Here is a tiny trained network, its code and every weight. The questions are about switching its units off for an input and a target symbol, where a switched-off unit gives its printed mean instead of its output.

import numpy as np


def w(rows, s, z=0):
    codes = np.array(rows[::2]) - 128.0
    scale = np.full(codes.shape[1], s)
    scale[-1] = z or s
    return codes * scale


def f(y):
    return y / 2 * (1 + np.tanh(0.7978845608 * (y + 0.044715 * y**3)))


def softmax(a):
    e = np.exp(a - a.max(-1, keepdims=True))
    return e / e.sum(-1, keepdims=True)


def log_softmax(a):
    a = a - a.max(-1, keepdims=True)
    return a - np.log(np.exp(a).sum(-1, keepdims=True))


def net(x, mask):
    ids = ['ΔΞΣΩαγζηθλμπτ'.index(c) for c in x.split()]
    T = len(ids)
    res = E[ids] + P[:T]
    r = res
    for j in range(2):
        rows = slice(2 * j, 2 * j + 2)
        q, k, v = (r @ M[0][rows].T for M in (Q, K, V))
        z = softmax(np.where(np.tri(T) > 0, q @ k.T / 2**0.5, -1e9)) @ v
        o = O[0][rows]
        res = res + np.where(mask[j], z, o[:, -1]) @ o[:, :-1]
    y = f(res @ A[0][:, :-1].T + A[0][:, -1])
    res = res + np.where(mask[2:14], y, B[0][:, -1]) @ B[0][:, :-1]
    return log_softmax(res[-1] @ U[:, :-1].T + U[:, -1])


Q, K, V, O, A, B = {}, {}, {}, {}, {}, {}
E = w([
[225,41,7],'Δ',
[214,102,174],'Ξ',
[109,180,233],'Σ',
[92,114,133],'Ω',
[182,82,178],'α',
[106,129,116],'γ',
[61,102,133],'ζ',
[77,96,98],'η',
[91,71,140],'θ',
[183,123,166],'λ',
[53,146,189],'μ',
[205,144,129],'π',
[167,125,167],'τ',
],0.017)
P = w([
[61,240,1],'0',
[144,92,193],'1',
[172,67,200],'2',
[155,34,196],'3',
[134,56,186],'4',
[98,67,123],'5',
[130,27,179],'6',
[92,46,211],'7',
[61,52,128],'8',
[42,45,171],'9',
[33,68,131],'10',
],0.0067)
Q[0] = w([
[180,138,75],'head 1',
[43,2,166],'head 1',
[124,160,147],'head 2',
[128,143,213],'head 2',
],0.0081)
K[0] = w([
[161,89,97],'head 1',
[137,174,12],'head 1',
[121,101,100],'head 2',
[56,174,40],'head 2',
],0.011)
V[0] = w([
[251,102,83],'head 1',
[182,144,158],'head 1',
[130,133,104],'head 2',
[55,78,56],'head 2',
],0.018)
O[0] = w([
[19,90,39,118],'head 1',
[90,193,45,29],'head 1',
[137,118,124,110],'head 2',
[115,1,144,254],'head 2',
],0.008,0.0047)
A[0] = w([
[206,196,214,165],'neuron 1',
[195,150,72,198],'neuron 2',
[45,89,149,252],'neuron 3',
[123,81,103,115],'neuron 4',
[151,71,129,118],'neuron 5',
[206,232,129,222],'neuron 6',
[243,111,147,165],'neuron 7',
[149,157,181,90],'neuron 8',
[129,116,64,174],'neuron 9',
[73,89,168,193],'neuron 10',
[51,113,11,125],'neuron 11',
[91,56,25,38],'neuron 12',
],0.011,0.0027)
B[0] = w([
[19,132,105,247],'neuron 1',
[80,6,191,134],'neuron 2',
[135,240,31,225],'neuron 3',
[61,154,130,170],'neuron 4',
[105,117,113,176],'neuron 5',
[106,237,93,163],'neuron 6',
[100,164,206,222],'neuron 7',
[181,106,53,182],'neuron 8',
[157,115,173,168],'neuron 9',
[254,127,30,212],'neuron 10',
[154,105,97,255],'neuron 11',
[107,66,193,243],'neuron 12',
],0.0057,0.016)
U = w([
[186,130,92,1],'Δ',
[154,172,116,103],'Ξ',
[72,180,168,151],'Σ',
[175,91,186,54],'Ω',
[222,148,127,114],'α',
[192,112,171,105],'γ',
[134,32,220,183],'ζ',
[253,68,180,114],'η',
[197,89,183,131],'θ',
[226,185,88,239],'λ',
[13,116,248,151],'μ',
[149,176,98,135],'π',
[125,157,128,49],'τ',
],0.0065,0.0034)

Each question gives the input, a string of symbols that net reads in full, and the target symbol t.
The units are the heads (2 rows each of Q, K, V and O) and the neurons (one row each of A and B). Each row of codes is followed by its name. A weight is (code - 128) times the scale printed after its matrix; where a second scale follows, it is the last column's (O, A, B and U).
mask holds one flag per unit, heads first, then neurons. A switched-off unit (its flag False) gives its mean, the last column of its rows in O or B, instead of its output. The means were averaged over made-up inputs and are rounded, as every weight is.
A unit's drop is (log p(t) with every unit on - log p(t) with that unit switched off) / (log p(t) with every unit on - log p(t) with every unit switched off).
The circuit of an input: a set's keep is (log p(t) with only the set's units on - log p(t) with every unit switched off) / (log p(t) with every unit on - log p(t) with every unit switched off). Starting from the 12 units with the biggest drops (on a tie, the unit counted first), units are removed one at a time, each time the one whose removal leaves the highest keep (on an exact tie, the one counted first), for as long as the keep stays at least 0.8.
units of the circuit, in order: the units of the circuit, biggest drop first
unit that matters most: the unit with the biggest drop
k most important neurons: the k neurons with the biggest drops, biggest first
which heads matter: for each layer, one digit per head in row order, 1 if its drop is at least 0.15 and else 0, layers parted by /
drop of u: that unit's drop, to one decimal
input Ξ λ Σ, target Σ: units of the circuit, in order	head 2; neuron 10; neuron 6
input μ λ α η, target μ: which heads matter	11
input μ α Σ ζ, target μ: units of the circuit, in order	head 1; neuron 1; neuron 7
input μ μ Ξ μ η μ ζ μ ζ γ π, target μ: which heads matter	10
input μ θ λ η γ μ ζ ζ θ μ Δ, target ζ: units of the circuit, in order	neuron 12; head 1
input Σ θ μ, target Σ: units of the circuit, in order	head 1; head 2; neuron 6; neuron 1
input μ Ω ζ Σ Ξ, target μ: 2 most important neurons	neuron 10; neuron 1
input μ η μ μ τ Σ μ γ, target μ: 4 most important neurons	neuron 1; neuron 10; neuron 3; neuron 7
input μ Σ Ω, target μ: which heads matter	10
input Σ Σ ζ, target Σ: 2 most important neurons	neuron 6; neuron 1
input ζ ζ η Ξ, target ζ: units of the circuit, in order	head 2; neuron 3
input μ Σ ζ ζ γ Ω Ξ τ, target μ: unit that matters most	head 1
input ζ μ Δ, target ζ: 2 most important neurons	neuron 12; neuron 9
input Σ θ τ, target Σ: unit that matters most	head 2
input μ θ θ, target μ: 4 most important neurons	neuron 1; neuron 7; neuron 10; neuron 11
input Σ μ Ξ, target Σ: units of the circuit, in order	head 2; neuron 6; neuron 1; neuron 10
input μ Σ θ μ θ, target μ: 4 most important neurons	neuron 1; neuron 7; neuron 10; neuron 3
input Σ μ γ, target Σ: 4 most important neurons	neuron 6; neuron 1; neuron 10; neuron 12
input μ λ μ μ τ, target μ: drop of head 1	0.6
input μ Σ α α, target μ: drop of neuron 1	0.6
input μ ζ α, target μ: drop of neuron 2	0.0
input μ η Σ, target μ: unit that matters most	head 1
